Below are the code and all the weights of a small trained network. Each question names an input and a class and asks about switching units off, where a switched-off unit gives its printed mean instead of its output.

import numpy as np


def w(rows, s, z=0):
    codes = np.array(rows[::2]) - 128.0
    scale = np.full(codes.shape[1], s)
    scale[-1] = z or s
    return codes * scale


def f(y):
    return y / 2 * (1 + np.tanh(0.7978845608 * (y + 0.044715 * y**3)))


def log_softmax(a):
    a = a - a.max(-1, keepdims=True)
    return a - np.log(np.exp(a).sum(-1, keepdims=True))


def net(x, mask):
    res = np.array(x, float).reshape(1, 7) / 4 @ E
    y = f(res @ A[0][:, :-1].T + A[0][:, -1])
    res = res + np.where(mask, y, B[0][:, -1]) @ B[0][:, :-1]
    return log_softmax(res[-1] @ U[:, :-1].T + U[:, -1])


A, B = {}, {}
E = w([
[165,205,161,145,123,30,143],'x0',
[156,20,179,67,141,80,182],'x1',
[77,90,38,221,143,104,231],'x2',
[114,92,87,154,219,109,46],'x3',
[47,138,127,187,168,125,87],'x4',
[129,176,61,67,118,254,153],'x5',
[122,83,222,129,167,228,182],'x6',
],0.007)
A[0] = w([
[133,153,190,78,75,136,120,168],'n1',
[142,137,139,159,67,171,189,242],'n2',
[123,119,85,85,179,90,153,162],'n3',
[88,119,59,115,91,188,100,251],'n4',
[97,161,116,189,184,138,103,100],'n5',
[187,78,116,113,185,95,120,237],'n6',
[124,115,156,147,128,203,190,176],'n7',
[129,110,123,138,169,84,121,153],'n8',
[174,75,151,176,82,68,178,193],'n9',
[182,126,146,123,90,44,130,244],'n10',
[118,117,94,137,93,169,197,181],'n11',
[107,160,86,158,102,142,130,230],'n12',
[123,85,160,131,179,208,89,219],'n13',
[156,109,162,122,92,165,159,144],'n14',
[124,120,136,119,84,141,145,35],'n15',
[166,119,163,135,171,138,95,209],'n16',
[92,108,97,177,188,58,91,255],'n17',
[127,130,153,111,90,160,184,174],'n18',
[132,126,37,96,125,155,148,238],'n19',
[66,169,154,169,138,141,76,202],'n20',
[157,150,177,177,11,82,112,144],'n21',
],0.011,0.0029)
B[0] = w([
[69,182,172,86,128,225,147,198],'n1',
[13,121,85,118,145,130,167,205],'n2',
[160,110,153,134,189,113,44,168],'n3',
[189,87,61,81,227,17,76,230],'n4',
[160,104,50,205,80,135,136,187],'n5',
[182,77,180,110,155,147,84,197],'n6',
[112,47,100,115,120,139,191,193],'n7',
[167,87,198,233,149,67,87,173],'n8',
[129,133,183,134,177,127,175,227],'n9',
[131,223,228,117,182,138,103,228],'n10',
[125,100,23,123,196,102,186,203],'n11',
[147,99,73,49,140,101,79,200],'n12',
[80,32,94,110,65,158,105,206],'n13',
[79,127,149,79,127,136,207,171],'n14',
[88,174,127,149,175,135,180,133],'n15',
[66,83,195,128,27,212,66,166],'n16',
[228,114,141,254,167,128,34,254],'n17',
[59,138,116,94,166,149,197,183],'n18',
[117,92,104,29,214,93,72,223],'n19',
[126,149,54,167,43,184,117,188],'n20',
[131,201,175,98,87,137,159,208],'n21',
],0.0065,0.0089)
U = w([
[175,140,225,193,170,102,78,5],'0',
[149,96,57,254,69,189,80,75],'1',
[97,232,195,45,50,166,110,187],'2',
[98,51,212,73,74,194,47,201],'3',
[75,95,133,84,158,170,215,40],'4',
[127,100,51,51,216,72,55,215],'5',
],0.0072,0.0026)

Each question gives the input, the list of numbers given to net, and the class t.
The units are the neurons (one row each of A and B). Each row of codes is followed by its name. A weight is (code - 128) times the scale printed after its matrix; where a second scale follows, it is the last column's (A, B and U).
mask holds one flag per neuron, in row order. A switched-off neuron (its flag False) gives its mean, the last column of its row in B, instead of its output. The means were averaged over made-up inputs and are rounded, as every weight is.
A unit's drop is (log p(t) with every unit on - log p(t) with that unit switched off) / (log p(t) with every unit on - log p(t) with every unit switched off).
The circuit of an input: a set's keep is (log p(t) with only the set's units on - log p(t) with every unit switched off) / (log p(t) with every unit on - log p(t) with every unit switched off). Starting from the 12 units with the biggest drops (on a tie, the unit counted first), units are removed one at a time, each time the one whose removal leaves the highest keep (on an exact tie, the one counted first), for as long as the keep stays at least 0.8.
units of the circuit, in order: the units of the circuit, biggest drop first
unit that matters most: the unit with the biggest drop
k most important neurons: the k neurons with the biggest drops, biggest first
drop when u is switched off: that unit's drop, to one decimal
input [-1,3,-3,-8,-3,-5,4], class 4: 2 most important neurons => [n18 n7]
input [3,8,-2,4,-6,0,1], class 3: unit that matters most => n17
input [0,3,3,-1,-4,1,0], class 4: 2 most important neurons => [n4 n17]
input [5,-7,1,-1,8,-8,-5], class 1: 2 most important neurons => [n20 n5]
input [2,-6,-5,7,-7,6,5], class 3: units of the circuit, in order => [n16 n13]
input [2,2,6,4,6,-5,1], class 1: units of the circuit, in order => [n5 n19]
input [-2,-1,3,-4,-4,-2,-3], class 4: units of the circuit, in order => [n17 n4]
input [-7,2,-2,-4,5,8,1], class 5: 2 most important neurons => [n4 n19]
input [3,6,-8,4,4,-5,2], class 3: 2 most important neurons => [n16 n13]
input [4,-8,8,-3,-5,-5,-5], class 0: 2 most important neurons => [n10 n17]
input [-4,-5,7,-3,4,-1,2], class 5: 3 most important neurons => [n4 n12 n11]
input [-7,-8,-1,-5,5,-4,-2], class 1: 3 most important neurons => [n20 n19 n5]
input [-4,7,-6,-3,-3,4,3], class 4: 2 most important neurons => [n18 n14]
input [0,-4,-4,-5,4,-5,-7], class 2: unit that matters most => n21
input [-2,5,4,-4,-8,-3,-2], class 4: drop when n1 is switched off => 0.0
input [6,4,5,-6,-4,6,-4], class 4: drop when n17 is switched off => 0.1
input [-4,3,1,6,3,-3,-4], class 1: drop when n19 is switched off => 0.1
input [2,0,-3,-3,7,-2,-4], class 0: drop when n13 is switched off => 0.3
